Below are the code and all the weights of a small trained network. Each question names an input and a class and asks about switching units off, where a switched-off unit gives its printed mean instead of its output.

import numpy as np


def w(rows, s, z=0):
    codes = np.array(rows[::2]) - 128.0
    scale = np.full(codes.shape[1], s)
    scale[-1] = z or s
    return codes * scale


def f(y):
    return np.maximum(y, 0)


def log_softmax(a):
    a = a - a.max(-1, keepdims=True)
    return a - np.log(np.exp(a).sum(-1, keepdims=True))


def net(x, mask):
    res = np.array(x, float).reshape(1, 6) / 4 @ E
    y = f(res @ A[0][:, :-1].T + A[0][:, -1])
    res = res + np.where(mask, y, B[0][:, -1]) @ B[0][:, :-1]
    return log_softmax(res[-1] @ U[:, :-1].T + U[:, -1])


A, B = {}, {}
E = w([
[76,34,185,141,114,76,110],'x0',
[92,109,217,53,95,197,127],'x1',
[117,25,144,185,193,86,89],'x2',
[2,79,97,150,51,78,133],'x3',
[165,175,94,84,94,212,141],'x4',
[136,96,176,118,62,51,181],'x5',
],0.0097)
A[0] = w([
[78,96,210,145,130,54,91,225],'n1',
[50,128,131,156,90,140,100,193],'n2',
[177,113,89,179,208,104,66,158],'n3',
[196,149,76,183,156,123,121,136],'n4',
[135,98,189,83,153,174,169,216],'n5',
[178,132,70,168,83,137,169,254],'n6',
[164,166,124,60,110,249,148,234],'n7',
[138,165,27,142,58,156,174,204],'n8',
[186,141,76,161,169,107,165,155],'n9',
[83,79,177,109,55,108,176,208],'n10',
[129,189,58,203,32,133,152,224],'n11',
[85,123,107,217,116,121,39,236],'n12',
[53,68,91,194,147,118,31,191],'n13',
[62,118,160,133,135,97,150,105],'n14',
[132,90,95,186,182,40,40,251],'n15',
[144,158,129,200,109,112,68,140],'n16',
[146,144,85,161,77,99,123,119],'n17',
[192,152,195,53,178,142,181,225],'n18',
[152,173,30,51,143,216,144,236],'n19',
],0.013,0.0057)
B[0] = w([
[193,51,158,153,42,178,206,227],'n1',
[127,71,163,49,141,118,196,185],'n2',
[205,128,77,222,189,144,98,203],'n3',
[151,213,95,194,218,79,87,190],'n4',
[176,133,226,186,104,118,62,181],'n5',
[140,169,22,83,113,84,73,196],'n6',
[28,222,232,162,180,82,11,246],'n7',
[59,163,67,23,138,86,131,220],'n8',
[165,172,63,178,173,91,99,188],'n9',
[191,80,180,90,54,64,133,210],'n10',
[38,107,73,22,161,39,123,218],'n11',
[110,68,130,82,244,137,218,203],'n12',
[111,10,116,90,192,207,254,224],'n13',
[172,103,180,118,109,131,207,171],'n14',
[184,73,31,206,121,170,222,242],'n15',
[187,118,116,94,83,82,115,158],'n16',
[64,76,94,111,184,119,159,165],'n17',
[133,199,189,217,32,186,52,211],'n18',
[38,220,157,167,153,172,49,250],'n19',
],0.0094,0.019)
U = w([
[206,155,23,248,197,84,126,107],'0',
[73,242,213,170,195,209,56,124],'1',
[166,122,209,157,16,106,137,242],'2',
[70,197,77,74,137,71,98,103],'3',
[122,33,142,175,160,173,183,3],'4',
],0.011,0.0065)

Each question gives the input, the list of numbers given to net, and the class t.
The units are the neurons (one row each of A and B). Each row of codes is followed by its name. A weight is (code - 128) times the scale printed after its matrix; where a second scale follows, it is the last column's (A, B and U).
mask holds one flag per neuron, in row order. A switched-off neuron (its flag False) gives its mean, the last column of its row in B, instead of its output. The means were averaged over made-up inputs and are rounded, as every weight is.
A unit's drop is (log p(t) with every unit on - log p(t) with that unit switched off) / (log p(t) with every unit on - log p(t) with every unit switched off).
The circuit of an input: a set's keep is (log p(t) with only the set's units on - log p(t) with every unit switched off) / (log p(t) with every unit on - log p(t) with every unit switched off). Starting from the 12 units with the biggest drops (on a tie, the unit counted first), units are removed one at a time, each time the one whose removal leaves the highest keep (on an exact tie, the one counted first), for as long as the keep stays at least 0.8.
units of the circuit, in order: the units of the circuit, biggest drop first
top k neurons: the k neurons with the biggest drops, biggest first
drop when u is switched off: that unit's drop, to one decimal
input [-5,-1,0,4,-4,-1], class 4: units of the circuit, in order	[n7 n4 n3]
input [-6,-1,0,-1,-3,5], class 3: units of the circuit, in order	[n3]
input [-3,6,-6,1,0,8], class 1: top 3 neurons	[n7 n1 n15]
input [-8,-5,-4,0,-3,-8], class 3: top 4 neurons	[n11 n8 n6 n18]
input [-3,-3,-6,-2,7,1], class 1: top 2 neurons	[n19 n7]
input [-8,-3,-4,3,-8,-5], class 3: top 2 neurons	[n11 n8]
input [-1,0,1,-1,-5,-1], class 4: top 2 neurons	[n6 n4]
input [-3,7,6,2,3,1], class 2: drop when n19 is switched off	0.2
input [2,-6,-3,8,0,-7], class 4: drop when n13 is switched off	0.5
input [-5,1,6,4,-1,8], class 4: drop when n18 is switched off	0.2
input [7,-8,-3,-1,8,-5], class 3: drop when n8 is switched off	0.1
